Below is a small trained network, with its code and all its weights. Each question gives an input and a target symbol and asks what happens when units are switched off, that is, made to give their printed mean instead of their output.

import numpy as np


def w(rows, s, z=0):
    codes = np.array(rows[::2]) - 128.0
    scale = np.full(codes.shape[1], s)
    scale[-1] = z or s
    return codes * scale


def f(y):
    return y / 2 * (1 + np.tanh(0.7978845608 * (y + 0.044715 * y**3)))


def softmax(a):
    e = np.exp(a - a.max(-1, keepdims=True))
    return e / e.sum(-1, keepdims=True)


def log_softmax(a):
    a = a - a.max(-1, keepdims=True)
    return a - np.log(np.exp(a).sum(-1, keepdims=True))


def net(x, mask):
    ids = ['αβγδεζθλπτφψω'.index(c) for c in x.split()]
    T = len(ids)
    res = E[ids] + P[:T]
    q, k, v = (res @ M[0].T for M in (Q, K, V))
    z = softmax(np.where(np.tri(T) > 0, q @ k.T / 3**0.5, -1e9)) @ v
    res = res + np.where(mask[0], z, O[0][:, -1]) @ O[0][:, :-1]
    y = f(res @ A[0][:, :-1].T + A[0][:, -1])
    res = res + np.where(mask[1:13], y, B[0][:, -1]) @ B[0][:, :-1]
    return log_softmax(res[-1] @ U[:, :-1].T + U[:, -1])


Q, K, V, O, A, B = {}, {}, {}, {}, {}, {}
E = w([
[78,143,128,76,88],'α',
[186,128,115,99,128],'β',
[141,67,148,124,182],'γ',
[99,99,174,108,136],'δ',
[76,128,2,161,197],'ε',
[136,87,71,61,95],'ζ',
[60,136,180,131,135],'θ',
[94,115,203,60,71],'λ',
[42,179,116,122,117],'π',
[95,119,102,161,203],'τ',
[147,71,5,127,195],'φ',
[51,142,148,161,173],'ψ',
[162,52,150,60,118],'ω',
],0.015)
P = w([
[69,129,178,225,63],'0',
[83,135,130,50,201],'1',
[143,156,105,48,170],'2',
[112,160,125,75,178],'3',
[102,139,114,101,222],'4',
[100,131,141,75,169],'5',
[49,162,158,123,196],'6',
[36,157,151,135,207],'7',
[64,120,165,98,185],'8',
[15,138,172,153,204],'9',
[1,113,172,151,183],'10',
[64,78,129,119,229],'11',
],0.0074)
Q[0] = w([
[26,92,147,29,217],'h1',
[254,228,162,227,79],'h1',
[54,112,132,95,199],'h1',
],0.0063)
K[0] = w([
[133,115,140,255,5],'h1',
[128,170,130,34,149],'h1',
[120,86,140,151,82],'h1',
],0.0099)
V[0] = w([
[195,47,129,127,149],'h1',
[124,117,125,10,36],'h1',
[104,108,254,146,113],'h1',
],0.013)
O[0] = w([
[75,144,188,38,253,54],'h1',
[64,10,93,144,121,3],'h1',
[143,151,6,50,134,248],'h1',
],0.014,0.0044)
A[0] = w([
[115,110,34,125,166,180],'n1',
[46,56,117,164,134,155],'n2',
[149,90,64,40,143,162],'n3',
[132,108,222,96,161,144],'n4',
[66,108,65,138,143,111],'n5',
[191,200,102,197,81,116],'n6',
[117,218,161,82,170,130],'n7',
[88,141,166,71,44,255],'n8',
[30,113,128,112,177,97],'n9',
[57,76,127,178,90,210],'n10',
[116,181,102,161,134,146],'n11',
[1,55,126,92,194,111],'n12',
],0.0075,0.0044)
B[0] = w([
[77,115,210,159,74,249],'n1',
[214,90,100,3,136,165],'n2',
[51,189,181,146,103,252],'n3',
[49,168,62,191,168,175],'n4',
[102,87,177,106,128,188],'n5',
[193,132,150,123,85,212],'n6',
[129,11,29,129,179,214],'n7',
[164,102,120,221,239,170],'n8',
[205,122,151,141,72,173],'n9',
[167,53,107,89,185,155],'n10',
[194,117,188,103,202,168],'n11',
[226,150,213,69,100,208],'n12',
],0.0058,0.011)
U = w([
[106,32,44,163,152,140],'α',
[129,142,133,117,149,223],'β',
[106,160,23,41,239,127],'γ',
[2,216,136,116,92,164],'δ',
[160,176,225,183,108,179],'ε',
[220,46,123,117,190,45],'ζ',
[65,237,121,112,51,148],'θ',
[43,111,121,102,71,105],'λ',
[166,89,78,205,88,166],'π',
[222,154,61,106,203,61],'τ',
[74,101,137,199,215,232],'φ',
[201,216,95,73,102,3],'ψ',
[109,197,239,47,101,74],'ω',
],0.0042,0.0028)

Each question gives the input, a string of symbols that net reads in full, and the target symbol t.
The units are the heads (3 rows each of Q, K, V and O) and the neurons (one row each of A and B). Each row of codes is followed by its name. A weight is (code - 128) times the scale printed after its matrix; where a second scale follows, it is the last column's (O, A, B and U).
mask holds one flag per unit, heads first, then neurons. A switched-off unit (its flag False) gives its mean, the last column of its rows in O or B, instead of its output. The means were averaged over made-up inputs and are rounded, as every weight is.
A unit's drop is (log p(t) with every unit on - log p(t) with that unit switched off) / (log p(t) with every unit on - log p(t) with every unit switched off).
The circuit of an input: a set's keep is (log p(t) with only the set's units on - log p(t) with every unit switched off) / (log p(t) with every unit on - log p(t) with every unit switched off). Starting from the 12 units with the biggest drops (on a tie, the unit counted first), units are removed one at a time, each time the one whose removal leaves the highest keep (on an exact tie, the one counted first), for as long as the keep stays at least 0.8.
units of the circuit, in order: the units of the circuit, biggest drop first
top k neurons: the k neurons with the biggest drops, biggest first
drop when u is switched off: that unit's drop, to one decimal
input ζ φ γ ζ, target ζ: units of the circuit, in order : [h1, n2, n12]
input γ φ ω π θ, target γ: units of the circuit, in order : [h1, n7]
input λ τ ε ψ ε ε ω ε ω θ π ε, target λ: top neuron : [n1]
input λ π π ψ, target λ: units of the circuit, in order : [h1, n1, n3]
input θ θ ω, target θ: top 3 neurons : [n3, n7, n1]
input φ γ φ, target φ: units of the circuit, in order : [h1, n4]
input ω π λ γ ψ ε φ ζ φ τ ω δ, target ω: units of the circuit, in order : [h1, n12, n7, n3]
input φ ω τ γ ζ ω τ ε, target φ: units of the circuit, in order : [h1, n7]
input ζ γ γ, target ζ: top 3 neurons : [n2, n12, n10]
input φ ω φ γ α γ π, target φ: units of the circuit, in order : [h1, n7, n4, n8]
input γ ω γ γ θ φ θ θ λ, target γ: top 2 neurons : [n7, n1]
input φ ω π δ, target φ: drop when n9 is switched off : 0.0
input φ γ ζ ψ, target φ: drop when n4 is switched off : 0.2
input λ ζ ε δ, target λ: drop when n3 is switched off : 0.2
input ζ θ φ λ φ, target ζ: top 2 neurons : [n2, n12]
input ε θ φ ω θ θ ω π, target ε: top neuron : [n6]
input ζ α ω φ, target ζ: top 3 neurons : [n2, n12, n10]
